Below are the code and all the weights of a small trained network. Each question names an input and a class and asks about switching units off, where a switched-off unit gives its printed mean instead of its output.

import numpy as np


def w(rows, s, z=0):
    codes = np.array(rows[::2]) - 128.0
    scale = np.full(codes.shape[1], s)
    scale[-1] = z or s
    return codes * scale


def f(y):
    return np.maximum(y, 0)


def log_softmax(a):
    a = a - a.max(-1, keepdims=True)
    return a - np.log(np.exp(a).sum(-1, keepdims=True))


def net(x, mask):
    res = np.array(x, float).reshape(1, 8) / 4 @ E
    y = f(res @ A[0][:, :-1].T + A[0][:, -1])
    res = res + np.where(mask, y, B[0][:, -1]) @ B[0][:, :-1]
    return log_softmax(res[-1] @ U[:, :-1].T + U[:, -1])


A, B = {}, {}
E = w([
[149,81,145,66,137,176,227],'x0',
[135,115,206,104,120,107,148],'x1',
[117,2,88,119,126,103,127],'x2',
[62,135,134,94,154,177,85],'x3',
[53,98,94,152,43,146,108],'x4',
[149,159,197,203,134,242,116],'x5',
[160,153,137,130,70,95,16],'x6',
[193,70,136,86,150,132,152],'x7',
],0.0082)
A[0] = w([
[107,144,50,193,88,106,59,125],'N1',
[86,160,176,86,106,171,111,151],'N2',
[47,192,133,146,95,108,113,95],'N3',
[125,123,104,144,173,92,156,2],'N4',
[218,28,46,111,90,144,128,50],'N5',
[77,177,65,195,85,101,50,176],'N6',
[90,183,106,112,108,127,105,124],'N7',
[189,98,121,224,159,152,205,95],'N8',
[105,111,29,9,144,79,91,94],'N9',
[151,93,51,179,174,185,11,182],'N10',
[107,111,75,64,153,18,154,160],'N11',
[218,211,167,147,241,136,93,208],'N12',
[149,110,166,71,145,106,46,128],'N13',
[196,191,179,150,195,150,106,2],'N14',
[175,192,152,134,185,142,116,39],'N15',
[140,115,96,96,140,191,184,128],'N16',
[152,183,76,83,22,194,196,103],'N17',
[61,105,177,129,194,182,114,219],'N18',
[145,108,162,161,137,109,118,126],'N19',
[96,144,135,68,120,110,46,125],'N20',
],0.011,0.0025)
B[0] = w([
[184,101,75,112,52,160,144,231],'N1',
[119,147,149,149,166,133,105,182],'N2',
[162,99,120,104,98,96,68,198],'N3',
[129,104,131,130,114,135,146,148],'N4',
[145,166,128,104,117,16,65,220],'N5',
[137,106,53,108,19,189,74,254],'N6',
[143,112,145,140,92,98,101,178],'N7',
[105,145,167,89,128,91,94,207],'N8',
[137,97,128,104,168,5,189,236],'N9',
[98,113,113,174,138,244,189,221],'N10',
[92,92,49,145,135,123,187,243],'N11',
[124,124,222,103,138,45,51,251],'N12',
[107,171,129,103,117,97,79,183],'N13',
[116,135,136,116,143,35,105,207],'N14',
[123,127,117,102,155,86,79,188],'N15',
[158,163,139,170,76,143,83,197],'N16',
[124,131,188,145,164,194,63,186],'N17',
[157,171,169,147,128,207,104,200],'N18',
[126,153,112,129,146,109,128,153],'N19',
[184,153,161,149,102,75,93,189],'N20',
],0.015,0.01)
U = w([
[148,60,2,98,141,119,181,51],'0',
[157,143,119,71,200,41,100,147],'1',
[112,155,123,175,201,250,157,36],'2',
[177,138,106,122,118,166,60,255],'3',
],0.0094,0.0011)

Each question gives the input, the list of numbers given to net, and the class t.
The units are the neurons (one row each of A and B). Each row of codes is followed by its name. A weight is (code - 128) times the scale printed after its matrix; where a second scale follows, it is the last column's (A, B and U).
mask holds one flag per neuron, in row order. A switched-off neuron (its flag False) gives its mean, the last column of its row in B, instead of its output. The means were averaged over made-up inputs and are rounded, as every weight is.
A unit's drop is (log p(t) with every unit on - log p(t) with that unit switched off) / (log p(t) with every unit on - log p(t) with every unit switched off).
most important unit: the unit with the biggest drop
k most important neurons: the k neurons with the biggest drops, biggest first
drop when u is switched off: that unit's drop, to one decimal
input [4,4,-6,-1,0,8,-4,-8], class 1: most important unit	N14
input [-6,-4,-5,-4,-2,-7,8,5], class 0: 4 most important neurons	[N6; N1; N11; N9]
input [3,4,-8,-1,0,3,7,-5], class 1: 2 most important neurons	[N14; N12]
input [0,0,2,6,-5,-6,-5,0], class 0: 2 most important neurons	[N11; N12]
input [1,-1,8,4,-1,-2,-3,-3], class 0: 2 most important neurons	[N12; N11]
input [1,-3,-6,2,5,-7,7,0], class 0: 2 most important neurons	[N9; N12]
input [-3,-8,6,-5,5,2,-5,-1], class 0: 2 most important neurons	[N12; N18]
input [-8,-1,3,-7,-6,-7,-1,2], class 0: drop when N6 is switched off	0.0
input [2,5,1,-1,0,3,-6,-8], class 2: drop when N5 is switched off	0.1
input [-1,-8,0,6,-2,7,-7,1], class 2: drop when N10 is switched off	0.2
input [-5,4,4,3,2,-3,8,3], class 0: drop when N9 is switched off	0.2
